Below are the code and all the weights of a small trained network. Each question names an input and a target symbol and asks about switching units off, where a switched-off unit gives its printed mean instead of its output.

import numpy as np


def w(rows, s, z=0):
    codes = np.array(rows[::2]) - 128.0
    scale = np.full(codes.shape[1], s)
    scale[-1] = z or s
    return codes * scale


def f(y):
    return np.maximum(y, 0)


def softmax(a):
    e = np.exp(a - a.max(-1, keepdims=True))
    return e / e.sum(-1, keepdims=True)


def log_softmax(a):
    a = a - a.max(-1, keepdims=True)
    return a - np.log(np.exp(a).sum(-1, keepdims=True))


def net(x, mask):
    ids = ['ΘΦΨΩγδημξπσ'.index(c) for c in x.split()]
    T = len(ids)
    res = E[ids] + P[:T]
    u = 0
    for l in range(2):
        r = res
        for j in range(2):
            rows = slice(2 * j, 2 * j + 2)
            q, k, v = (r @ M[l][rows].T for M in (Q, K, V))
            z = softmax(np.where(np.tri(T) > 0, q @ k.T / 2**0.5, -1e9)) @ v
            o = O[l][rows]
            res = res + np.where(mask[u + j], z, o[:, -1]) @ o[:, :-1]
        u += 2
        y = f(res @ A[l][:, :-1].T + A[l][:, -1])
        res = res + np.where(mask[u : u + 12], y, B[l][:, -1]) @ B[l][:, :-1]
        u += 12
    return log_softmax(res[-1] @ U[:, :-1].T + U[:, -1])


Q, K, V, O, A, B = {}, {}, {}, {}, {}, {}
E = w([
[117,81,209,175,121,172,109,153],'Θ',
[160,81,93,172,104,139,206,233],'Φ',
[161,164,175,132,101,188,105,97],'Ψ',
[160,150,169,125,120,181,116,107],'Ω',
[76,135,221,63,123,61,130,90],'γ',
[73,164,56,62,171,108,142,176],'δ',
[162,159,177,147,104,174,76,73],'η',
[160,149,159,117,111,187,119,107],'μ',
[149,151,69,72,111,133,119,8],'ξ',
[157,143,161,119,119,192,115,106],'π',
[158,157,170,125,109,183,119,108],'σ',
],0.011)
P = w([
[105,228,215,158,206,254,177,145],'0',
[104,146,155,150,56,235,43,185],'1',
[107,176,159,192,179,165,157,80],'2',
[109,102,131,116,38,203,55,168],'3',
[135,133,140,157,165,133,153,81],'4',
[125,64,126,86,24,175,68,163],'5',
[152,97,129,135,156,96,160,75],'6',
[134,36,109,67,24,135,83,159],'7',
[171,62,115,105,149,63,177,71],'8',
[139,16,98,65,29,112,75,145],'9',
[181,86,138,124,133,58,164,87],'10',
],0.0069)
Q[0] = w([
[122,85,170,187,145,145,159,154],'L0H1',
[132,114,156,113,102,136,60,72],'L0H1',
[120,184,94,157,249,92,170,114],'L0H2',
[164,123,121,163,127,142,140,144],'L0H2',
],0.017)
K[0] = w([
[122,2,200,237,136,154,167,212],'L0H1',
[131,98,198,136,133,162,72,9],'L0H1',
[129,204,180,185,140,222,78,135],'L0H2',
[168,103,94,172,125,158,176,171],'L0H2',
],0.01)
V[0] = w([
[2,143,154,124,182,138,82,166],'L0H1',
[185,80,114,154,135,110,211,162],'L0H1',
[76,181,66,81,164,117,121,95],'L0H2',
[26,163,199,42,156,71,76,84],'L0H2',
],0.0059)
O[0] = w([
[109,73,171,182,139,83,173,231,119],'L0H1',
[61,188,116,67,170,244,180,131,170],'L0H1',
[128,106,105,112,121,131,36,88,40],'L0H2',
[2,98,197,44,113,152,55,153,1],'L0H2',
],0.0056,0.005)
A[0] = w([
[161,61,123,181,102,121,135,125,177],'L0N1',
[149,100,151,123,57,167,75,81,231],'L0N2',
[105,68,55,166,100,165,179,230,228],'L0N3',
[86,84,133,50,39,136,1,178,89],'L0N4',
[147,213,142,121,163,124,134,40,170],'L0N5',
[185,116,99,168,92,113,120,108,122],'L0N6',
[70,103,190,127,131,87,132,128,83],'L0N7',
[81,183,58,76,165,129,139,162,195],'L0N8',
[144,202,108,110,195,163,124,95,185],'L0N9',
[70,139,141,84,102,169,126,192,221],'L0N10',
[129,106,181,124,152,92,127,64,172],'L0N11',
[86,134,189,103,206,97,106,82,254],'L0N12',
],0.0069,0.003)
B[0] = w([
[184,63,98,200,141,112,149,157,189],'L0N1',
[180,8,139,140,73,188,78,85,175],'L0N2',
[59,98,83,173,171,159,167,183,255],'L0N3',
[99,7,112,63,37,137,29,238,159],'L0N4',
[164,59,183,64,142,223,212,8,150],'L0N5',
[174,153,92,207,50,75,125,141,167],'L0N6',
[204,117,186,149,78,49,126,152,143],'L0N7',
[71,87,126,71,195,141,171,170,153],'L0N8',
[70,70,182,99,96,203,196,67,152],'L0N9',
[70,64,171,111,153,211,148,160,165],'L0N10',
[211,75,135,140,107,89,177,98,151],'L0N11',
[253,136,135,191,109,55,231,86,158],'L0N12',
],0.0052,0.0089)
Q[1] = w([
[116,160,158,90,168,153,141,2],'L1H1',
[119,125,174,140,147,246,149,64],'L1H1',
[142,150,65,207,170,174,155,109],'L1H2',
[123,26,103,105,55,224,73,145],'L1H2',
],0.0079)
K[1] = w([
[215,195,207,29,61,26,35,13],'L1H1',
[203,160,198,155,71,208,76,89],'L1H1',
[178,144,88,255,118,174,116,132],'L1H2',
[143,91,30,63,145,27,137,99],'L1H2',
],0.0064)
V[1] = w([
[58,165,60,143,190,179,131,199],'L1H1',
[182,204,144,117,123,116,136,91],'L1H1',
[199,95,155,148,3,38,147,109],'L1H2',
[140,109,6,117,77,223,119,38],'L1H2',
],0.0056)
O[1] = w([
[173,123,34,142,41,2,124,66,254],'L1H1',
[138,183,132,110,108,157,115,199,28],'L1H1',
[40,145,117,239,23,81,159,88,154],'L1H2',
[102,130,107,173,218,135,19,36,164],'L1H2',
],0.0051,0.0063)
A[1] = w([
[148,116,160,124,118,148,140,105,126],'L1N1',
[126,93,156,174,117,174,109,119,254],'L1N2',
[152,123,138,63,121,202,74,198,217],'L1N3',
[113,99,97,107,162,150,9,102,117],'L1N4',
[95,105,110,61,90,132,80,162,83],'L1N5',
[52,140,78,106,136,99,95,161,126],'L1N6',
[157,130,97,190,112,20,141,127,153],'L1N7',
[109,108,175,87,206,193,162,181,169],'L1N8',
[155,131,95,157,93,41,111,95,18],'L1N9',
[131,111,133,132,112,119,149,123,218],'L1N10',
[2,124,156,140,84,173,38,142,125],'L1N11',
[30,134,121,82,148,68,161,129,228],'L1N12',
],0.0074,0.0034)
B[1] = w([
[141,101,102,128,120,111,141,126,164],'L1N1',
[171,89,114,151,160,102,167,97,228],'L1N2',
[194,216,111,83,86,116,71,187,154],'L1N3',
[124,191,94,97,211,2,54,105,145],'L1N4',
[88,123,137,47,78,128,98,165,154],'L1N5',
[237,129,100,76,141,85,171,150,137],'L1N6',
[124,161,97,151,66,89,110,96,254],'L1N7',
[73,112,179,77,203,172,124,143,181],'L1N8',
[66,143,199,93,209,203,126,159,184],'L1N9',
[130,100,121,143,135,128,140,117,204],'L1N10',
[34,184,181,150,150,201,84,141,162],'L1N11',
[204,102,135,181,145,138,166,111,151],'L1N12',
],0.0084,0.0097)
U = w([
[99,47,201,108,253,221,182,142,237],'Θ',
[238,89,65,196,75,54,182,49,247],'Φ',
[133,210,138,129,115,143,103,151,67],'Ψ',
[116,187,135,130,126,141,109,142,16],'Ω',
[32,129,131,93,33,198,130,129,36],'γ',
[207,106,102,32,122,74,77,186,46],'δ',
[118,209,154,169,135,139,83,151,94],'η',
[115,189,137,122,123,137,116,140,29],'μ',
[17,172,113,128,223,64,61,96,116],'ξ',
[121,177,123,116,128,140,108,138,3],'π',
[121,175,135,118,123,134,112,140,17],'σ',
],0.0045,0.0028)

Each question gives the input, a string of symbols that net reads in full, and the target symbol t.
The units are the heads (2 rows each of Q, K, V and O) and the neurons (one row each of A and B). Each row of codes is followed by its name. A weight is (code - 128) times the scale printed after its matrix; where a second scale follows, it is the last column's (O, A, B and U).
mask holds one flag per unit, layer by layer, with each layer's heads first. A switched-off unit (its flag False) gives its mean, the last column of its rows in O or B, instead of its output. The means were averaged over made-up inputs and are rounded, as every weight is.
A unit's drop is (log p(t) with every unit on - log p(t) with that unit switched off) / (log p(t) with every unit on - log p(t) with every unit switched off).
The circuit of an input: a set's keep is (log p(t) with only the set's units on - log p(t) with every unit switched off) / (log p(t) with every unit on - log p(t) with every unit switched off). Starting from the 12 units with the biggest drops (on a tie, the unit counted first), units are removed one at a time, each time the one whose removal leaves the highest keep (on an exact tie, the one counted first), for as long as the keep stays at least 0.8.
units of the circuit, in order: the units of the circuit, biggest drop first
k most important neurons: the k neurons with the biggest drops, biggest first
k most important neurons of layer l: the k neurons of layer l with the biggest drops, biggest first
which heads matter: for each layer, one digit per head in row order, 1 if its drop is at least 0.15 and else 0, layers parted by /
input Φ Θ ξ, target Θ: units of the circuit, in order => L1H1; L0N5; L1N7
input ξ Φ γ η Φ Θ Ψ, target Θ: units of the circuit, in order => L1H1; L1N7
input Φ Φ Φ δ Φ Φ Ψ, target Θ: units of the circuit, in order => L1H1; L0N5; L1N7
input Θ γ Φ γ Φ Θ γ Φ σ, target Θ: units of the circuit, in order => L1H1; L1N7; L0N5
input Φ Φ γ Θ Θ Θ, target γ: 2 most important neurons => L0N4; L1N11
input μ η Φ Ψ δ Φ Θ, target Θ: units of the circuit, in order => L1H1; L0H1; L1N7
input η γ μ, target Θ: units of the circuit, in order => L1H1; L1N7; L0N5
input Φ σ μ Θ Φ μ Ψ μ γ Θ, target γ: which heads matter => 01 / 01
input δ Φ Θ Φ Φ Φ Θ Θ Ω, target Θ: 2 most important neurons of layer 0 => L0N5; L0N3
input Ψ Φ γ η γ Ω, target γ: which heads matter => 01 / 01
input Θ Φ Φ Φ δ ξ σ Φ Φ Θ η, target Θ: units of the circuit, in order => L1H1; L0N5
input Φ δ Ψ Φ Θ γ, target γ: units of the circuit, in order => L0H2; L0N4; L1N5
input ξ Φ Ψ Ψ Φ Φ ξ Ω, target ξ: 3 most important neurons => L1N9; L1N4; L0N5
input η Φ γ η, target γ: 2 most important neurons => L0N4; L1N11
input Φ Ψ δ γ Φ σ η δ Θ, target Θ: which heads matter => 11 / 10
input Ψ Θ Ψ π γ μ, target γ: which heads matter => 01 / 01
input η Φ Θ Θ η γ μ, target Θ: which heads matter => 00 / 10
input Θ η η μ δ, target Θ: most important neuron of layer 0 => L0N6
input Φ Φ π, target Θ: 2 most important neurons of layer 0 => L0N5; L0N9
input Θ Φ Θ Φ η, target Θ: 3 most important neurons => L0N5; L1N7; L1N8
input ξ Φ Φ Φ γ μ, target γ: 3 most important neurons of layer 1 => L1N11; L1N5; L1N9
input Φ Ψ Θ Φ Θ Θ, target Φ: which heads matter => 00 / 00
input μ η μ δ γ Ω, target γ: 2 most important neurons of layer 0 => L0N10; L0N11
input Φ δ η Φ γ Θ Φ Θ ξ, target Θ: 2 most important neurons => L0N5; L1N7
input η γ ξ σ Θ Φ Θ γ ξ π, target ξ: 2 most important neurons => L1N4; L0N10
input γ Φ Φ Φ γ Ψ, target γ: 2 most important neurons of layer 0 => L0N4; L0N12
input Φ Φ γ δ Φ Φ ξ μ, target ξ: 2 most important neurons of layer 1 => L1N4; L1N9
input Θ Φ Φ η μ π Φ π Φ ξ, target ξ: 2 most important neurons => L1N4; L1N11
input Θ Φ ξ η, target ξ: 3 most important neurons of layer 1 => L1N4; L1N11; L1N9
input Θ γ σ δ Φ η ξ Φ Φ δ, target δ: most important neuron of layer 1 => L1N6
